Below are the code and all the weights of a small trained network. Each question names an input and a target symbol and asks about switching units off, where a switched-off unit gives its printed mean instead of its output.

import numpy as np


def w(rows, s, z=0):
    codes = np.array(rows[::2]) - 128.0
    scale = np.full(codes.shape[1], s)
    scale[-1] = z or s
    return codes * scale


def norm(h):
    return h / np.sqrt((h * h).mean(-1, keepdims=True) + 1e-5)


def f(y):
    return y / 2 * (1 + np.tanh(0.7978845608 * (y + 0.044715 * y**3)))


def softmax(a):
    e = np.exp(a - a.max(-1, keepdims=True))
    return e / e.sum(-1, keepdims=True)


def log_softmax(a):
    a = a - a.max(-1, keepdims=True)
    return a - np.log(np.exp(a).sum(-1, keepdims=True))


def net(x, mask):
    ids = ['ΘΛΞΠΨβδεζηστω'.index(c) for c in x.split()]
    T = len(ids)
    res = E[ids] + P[:T]
    q, k, v = (norm(res) @ M[0].T for M in (Q, K, V))
    z = softmax(np.where(np.tri(T) > 0, q @ k.T / 4**0.5, -1e9)) @ v
    res = res + np.where(mask[0], z, O[0][:, -1]) @ O[0][:, :-1]
    y = f(norm(res) @ A[0][:, :-1].T + A[0][:, -1])
    res = res + np.where(mask[1:17], y, B[0][:, -1]) @ B[0][:, :-1]
    return log_softmax(norm(res)[-1] @ U[:, :-1].T + U[:, -1])


Q, K, V, O, A, B = {}, {}, {}, {}, {}, {}
E = w([
[150,141,254,68],'Θ',
[70,169,157,172],'Λ',
[228,156,108,177],'Ξ',
[207,103,106,105],'Π',
[94,136,116,152],'Ψ',
[122,126,103,143],'β',
[55,169,176,158],'δ',
[106,120,102,138],'ε',
[95,171,203,139],'ζ',
[197,90,125,75],'η',
[85,176,170,172],'σ',
[87,97,184,56],'τ',
[168,61,120,45],'ω',
],0.018)
P = w([
[134,85,108,148],'0',
[111,175,238,134],'1',
[119,154,75,97],'2',
[124,168,222,122],'3',
[144,60,124,165],'4',
[129,163,203,118],'5',
[216,241,4,31],'6',
],0.021)
Q[0] = w([
[130,83,173,154],'H0',
[134,233,79,145],'H0',
[142,254,89,17],'H0',
[194,114,180,203],'H0',
],0.025)
K[0] = w([
[161,173,115,56],'H0',
[186,90,122,186],'H0',
[190,5,215,173],'H0',
[213,181,143,71],'H0',
],0.02)
V[0] = w([
[200,172,172,159],'H0',
[218,169,70,210],'H0',
[87,40,121,54],'H0',
[254,126,158,70],'H0',
],0.031)
O[0] = w([
[118,155,201,155,253],'H0',
[115,148,112,252,30],'H0',
[116,36,88,85,104],'H0',
[144,35,223,164,193],'H0',
],0.032,0.006)
A[0] = w([
[94,79,168,15,104],'N0',
[54,190,195,204,204],'N1',
[61,170,222,190,32],'N2',
[72,40,134,116,6],'N3',
[142,45,59,185,62],'N4',
[127,93,144,121,137],'N5',
[50,116,110,4,186],'N6',
[115,96,73,113,101],'N7',
[176,189,215,229,102],'N8',
[170,186,164,239,166],'N9',
[59,106,202,130,59],'N10',
[154,142,147,240,236],'N11',
[77,154,218,148,115],'N12',
[76,65,47,68,45],'N13',
[120,127,136,129,119],'N14',
[45,160,172,14,143],'N15',
],0.031,0.015)
B[0] = w([
[95,189,79,174,227],'N0',
[189,33,166,187,232],'N1',
[20,107,72,160,181],'N2',
[66,114,15,57,164],'N3',
[159,159,237,210,152],'N4',
[150,112,144,103,170],'N5',
[102,53,93,211,249],'N6',
[163,140,122,83,146],'N7',
[80,131,2,109,212],'N8',
[203,144,107,202,214],'N9',
[155,137,78,76,174],'N10',
[75,175,223,59,223],'N11',
[167,131,85,68,195],'N12',
[194,147,207,62,162],'N13',
[134,123,130,123,127],'N14',
[125,203,224,79,231],'N15',
],0.073,0.02)
U = w([
[4,122,69,133,79],'Θ',
[113,225,34,181,2],'Λ',
[83,102,74,242,85],'Ξ',
[108,73,194,172,158],'Π',
[221,147,36,115,79],'Ψ',
[167,147,186,107,194],'β',
[132,211,98,72,146],'δ',
[210,89,152,119,165],'ε',
[26,167,156,178,152],'ζ',
[90,97,195,102,174],'η',
[203,188,108,210,107],'σ',
[138,95,133,52,197],'τ',
[123,24,122,141,174],'ω',
],0.016,0.0078)

Each question gives the input, a string of symbols that net reads in full, and the target symbol t.
The units are the heads (4 rows each of Q, K, V and O) and the neurons (one row each of A and B). Each row of codes is followed by its name. A weight is (code - 128) times the scale printed after its matrix; where a second scale follows, it is the last column's (O, A, B and U).
mask holds one flag per unit, heads first, then neurons. A switched-off unit (its flag False) gives its mean, the last column of its rows in O or B, instead of its output. The means were averaged over made-up inputs and are rounded, as every weight is.
A unit's drop is (log p(t) with every unit on - log p(t) with that unit switched off) / (log p(t) with every unit on - log p(t) with every unit switched off).
The circuit of an input: a set's keep is (log p(t) with only the set's units on - log p(t) with every unit switched off) / (log p(t) with every unit on - log p(t) with every unit switched off). Starting from the 12 units with the biggest drops (on a tie, the unit counted first), units are removed one at a time, each time the one whose removal leaves the highest keep (on an exact tie, the one counted first), for as long as the keep stays at least 0.8.
units of the circuit, in order: the units of the circuit, biggest drop first
k most important neurons: the k neurons with the biggest drops, biggest first
drop of u: that unit's drop, to one decimal
input η ω β σ ζ τ Ξ, target ζ: units of the circuit, in order : H0; N9; N6; N8
input Ψ ζ ε σ β δ, target Π: 3 most important neurons : N1; N15; N0
input δ τ Θ, target δ: units of the circuit, in order : H0
input Θ σ Ξ η Ξ Θ ω, target Ξ: units of the circuit, in order : N8; H0; N1
input ζ Ξ Θ Ψ ε, target Θ: 3 most important neurons : N0; N1; N9
input Θ Λ σ Λ, target δ: 2 most important neurons : N0; N15
input σ Λ σ ζ, target Λ: 3 most important neurons : N8; N2; N11
input Ξ η ζ β ζ ω ε, target ζ: 2 most important neurons : N15; N1
input ω ω ζ σ, target Θ: 2 most important neurons : N0; N6
input ω Ξ σ Ψ Ξ Ψ Ξ, target Ξ: units of the circuit, in order : H0; N8; N1
input β Λ ζ Ψ, target β: 2 most important neurons : N15; N2
input Θ ε σ ζ, target δ: units of the circuit, in order : N0; H0; N2; N10
input σ σ Ξ Ψ δ Θ, target δ: 3 most important neurons : N0; N15; N12
input Ψ Λ τ ε ζ, target τ: units of the circuit, in order : H0
input Λ σ η Ξ ζ Θ Θ, target ζ: 2 most important neurons : N15; N6
input σ σ σ ω ω Ψ, target Θ: 3 most important neurons : N0; N1; N9
input τ σ Π τ ω ζ, target Θ: 4 most important neurons : N1; N0; N9; N3
input σ Π ω σ Π τ ζ, target Π: drop of N14 : 0.0
input ε σ Ψ, target ε: drop of N4 : 0.1
input Θ ζ Θ σ Π ω Π, target Π: drop of H0 : 0.5
input Ξ σ σ Ψ ω ζ β, target ω: units of the circuit, in order : H0
